Here is a tiny trained network, its code and every weight. The questions are about switching its units off for an input and a target symbol, where a switched-off unit gives its printed mean instead of its output.

import numpy as np


def w(rows, s, z=0):
    codes = np.array(rows[::2]) - 128.0
    scale = np.full(codes.shape[1], s)
    scale[-1] = z or s
    return codes * scale


def f(y):
    return y / 2 * (1 + np.tanh(0.7978845608 * (y + 0.044715 * y**3)))


def softmax(a):
    e = np.exp(a - a.max(-1, keepdims=True))
    return e / e.sum(-1, keepdims=True)


def log_softmax(a):
    a = a - a.max(-1, keepdims=True)
    return a - np.log(np.exp(a).sum(-1, keepdims=True))


def net(x, mask):
    ids = ['ελξπφω'.index(c) for c in x.split()]
    T = len(ids)
    res = E[ids] + P[:T]
    u = 0
    for l in range(2):
        q, k, v = (res @ M[l].T for M in (Q, K, V))
        z = softmax(np.where(np.tri(T) > 0, q @ k.T / 4**0.5, -1e9)) @ v
        res = res + np.where(mask[u], z, O[l][:, -1]) @ O[l][:, :-1]
        u += 1
        y = f(res @ A[l][:, :-1].T + A[l][:, -1])
        res = res + np.where(mask[u : u + 8], y, B[l][:, -1]) @ B[l][:, :-1]
        u += 8
    return log_softmax(res[-1] @ U[:, :-1].T + U[:, -1])


Q, K, V, O, A, B = {}, {}, {}, {}, {}, {}
E = w([
[143,54,89],'ε',
[108,84,136],'λ',
[95,83,150],'ξ',
[9,103,192],'π',
[133,5,188],'φ',
[183,190,15],'ω',
],0.013)
P = w([
[186,177,93],'0',
[73,165,207],'1',
[120,144,154],'2',
[137,153,114],'3',
[142,144,92],'4',
[130,121,80],'5',
[121,113,58],'6',
[142,118,32],'7',
[139,113,10],'8',
[129,80,3],'9',
[134,94,2],'10',
],0.0075)
Q[0] = w([
[47,71,153],'0.h0',
[119,159,124],'0.h0',
[91,125,103],'0.h0',
[66,255,197],'0.h0',
],0.0098)
K[0] = w([
[199,237,153],'0.h0',
[96,82,73],'0.h0',
[214,37,76],'0.h0',
[165,135,247],'0.h0',
],0.011)
V[0] = w([
[53,213,110],'0.h0',
[194,141,50],'0.h0',
[61,236,118],'0.h0',
[82,88,1],'0.h0',
],0.0098)
O[0] = w([
[21,225,15,98],'0.h0',
[185,255,216,205],'0.h0',
[17,207,91,83],'0.h0',
[121,179,202,253],'0.h0',
],0.0057,0.0053)
A[0] = w([
[96,149,255,254],'0.n0',
[75,80,29,88],'0.n1',
[78,67,159,88],'0.n2',
[80,110,112,83],'0.n3',
[114,140,186,155],'0.n4',
[170,39,157,129],'0.n5',
[107,144,90,100],'0.n6',
[98,138,222,111],'0.n7',
],0.0092,0.0063)
B[0] = w([
[228,115,46,254],'0.n0',
[172,149,254,131],'0.n1',
[160,105,123,149],'0.n2',
[121,176,200,121],'0.n3',
[156,115,111,155],'0.n4',
[106,110,195,197],'0.n5',
[86,118,156,119],'0.n6',
[113,112,71,152],'0.n7',
],0.0078,0.0073)
Q[1] = w([
[223,115,74],'1.h0',
[241,139,1],'1.h0',
[142,89,129],'1.h0',
[61,129,183],'1.h0',
],0.016)
K[1] = w([
[113,169,227],'1.h0',
[156,172,179],'1.h0',
[252,112,74],'1.h0',
[131,112,66],'1.h0',
],0.013)
V[1] = w([
[149,35,129],'1.h0',
[76,253,96],'1.h0',
[233,142,115],'1.h0',
[68,142,221],'1.h0',
],0.011)
O[1] = w([
[75,131,126,195],'1.h0',
[198,55,93,7],'1.h0',
[177,254,217,201],'1.h0',
[50,118,81,108],'1.h0',
],0.0059,0.015)
A[1] = w([
[93,49,199,61],'1.n0',
[151,104,241,55],'1.n1',
[29,171,192,24],'1.n2',
[234,162,153,60],'1.n3',
[233,5,136,75],'1.n4',
[11,142,143,253],'1.n5',
[23,61,138,130],'1.n6',
[167,255,162,88],'1.n7',
],0.0078,0.0058)
B[1] = w([
[101,128,15,136],'1.n0',
[47,149,140,159],'1.n1',
[97,110,99,187],'1.n2',
[41,139,99,185],'1.n3',
[26,137,114,158],'1.n4',
[201,2,118,209],'1.n5',
[180,187,128,149],'1.n6',
[91,87,83,248],'1.n7',
],0.0078,0.013)
U = w([
[66,254,238,6],'ε',
[219,140,207,168],'λ',
[241,121,216,244],'ξ',
[210,2,126,209],'π',
[1,61,183,33],'φ',
[69,196,8,95],'ω',
],0.0041,0.0027)

Each question gives the input, a string of symbols that net reads in full, and the target symbol t.
The units are the heads (4 rows each of Q, K, V and O) and the neurons (one row each of A and B). Each row of codes is followed by its name. A weight is (code - 128) times the scale printed after its matrix; where a second scale follows, it is the last column's (O, A, B and U).
mask holds one flag per unit, layer by layer, with each layer's heads first. A switched-off unit (its flag False) gives its mean, the last column of its rows in O or B, instead of its output. The means were averaged over made-up inputs and are rounded, as every weight is.
A unit's drop is (log p(t) with every unit on - log p(t) with that unit switched off) / (log p(t) with every unit on - log p(t) with every unit switched off).
The circuit of an input: a set's keep is (log p(t) with only the set's units on - log p(t) with every unit switched off) / (log p(t) with every unit on - log p(t) with every unit switched off). Starting from the 12 units with the biggest drops (on a tie, the unit counted first), units are removed one at a time, each time the one whose removal leaves the highest keep (on an exact tie, the one counted first), for as long as the keep stays at least 0.8.
units of the circuit, in order: the units of the circuit, biggest drop first
top k neurons: the k neurons with the biggest drops, biggest first
k most important neurons of layer l: the k neurons of layer l with the biggest drops, biggest first
drop when u is switched off: that unit's drop, to one decimal
input ε π ε ε π ξ π ε ε φ ε, target ε: units of the circuit, in order : 0.h0, 1.h0, 1.n5
input ε ξ ξ φ ε ω ε π ξ, target ε: units of the circuit, in order : 1.h0, 0.h0, 1.n5
input ε π ω π ε ε φ ε φ ω, target ε: top 2 neurons : 1.n5, 0.n0
input ε π ω ω ε ω π ε ξ ε, target ε: top 2 neurons : 1.n5, 0.n5
input ε ξ π φ λ ω ε ω ξ λ, target ε: units of the circuit, in order : 0.h0, 1.n5
input ω ε ε ε φ ω ξ ω ε π, target ω: 3 most important neurons of layer 1 : 1.n3, 1.n4, 1.n5
input ε π ε φ, target ε: units of the circuit, in order : 1.h0, 1.n5, 0.h0
input φ ε π ε, target φ: units of the circuit, in order : 0.h0, 1.h0, 1.n5, 0.n5
input φ λ ω π λ φ ω, target φ: top 3 neurons : 0.n5, 1.n5, 0.n0
input π λ ξ, target π: units of the circuit, in order : 0.h0, 1.h0, 1.n3
input π φ π φ φ λ ξ, target π: 2 most important neurons of layer 0 : 0.n0, 0.n5
input ε ξ ξ ω φ φ ξ π ε ω φ, target ε: units of the circuit, in order : 1.n5, 0.h0
input φ ε ε, target φ: top 3 neurons : 0.n5, 1.n5, 1.n2
input ω φ λ, target ω: 3 most important neurons of layer 1 : 1.n4, 1.n3, 1.n5
input ω ε π λ π, target ω: top 4 neurons : 0.n0, 1.n4, 1.n3, 1.n5
input π ξ ξ π φ π ω, target π: top 2 neurons : 0.n0, 1.n3
input ω λ ε, target ω: top 2 neurons : 1.n3, 1.n4
input π φ ω φ ω, target π: top 3 neurons : 0.n1, 1.n3, 1.n1
input ε ξ ε π φ φ λ ε φ ε ξ, target ε: top 2 neurons : 1.n5, 1.n1
input ω ε ε π ξ φ ω ε ε φ φ, target ω: top neuron : 1.n4
input ε ε ω φ ε ω ξ φ ε λ, target ε: top 2 neurons : 1.n5, 0.n0
input π ξ ξ π π, target π: top neuron : 1.n5
input φ ξ π ω, target φ: 3 most important neurons of layer 0 : 0.n5, 0.n0, 0.n1
input ω π φ ξ, target ω: drop when 1.h0 is switched off : 0.8
input ε λ λ ξ ε λ ω φ ε ω, target ε: drop when 1.n5 is switched off : 0.2
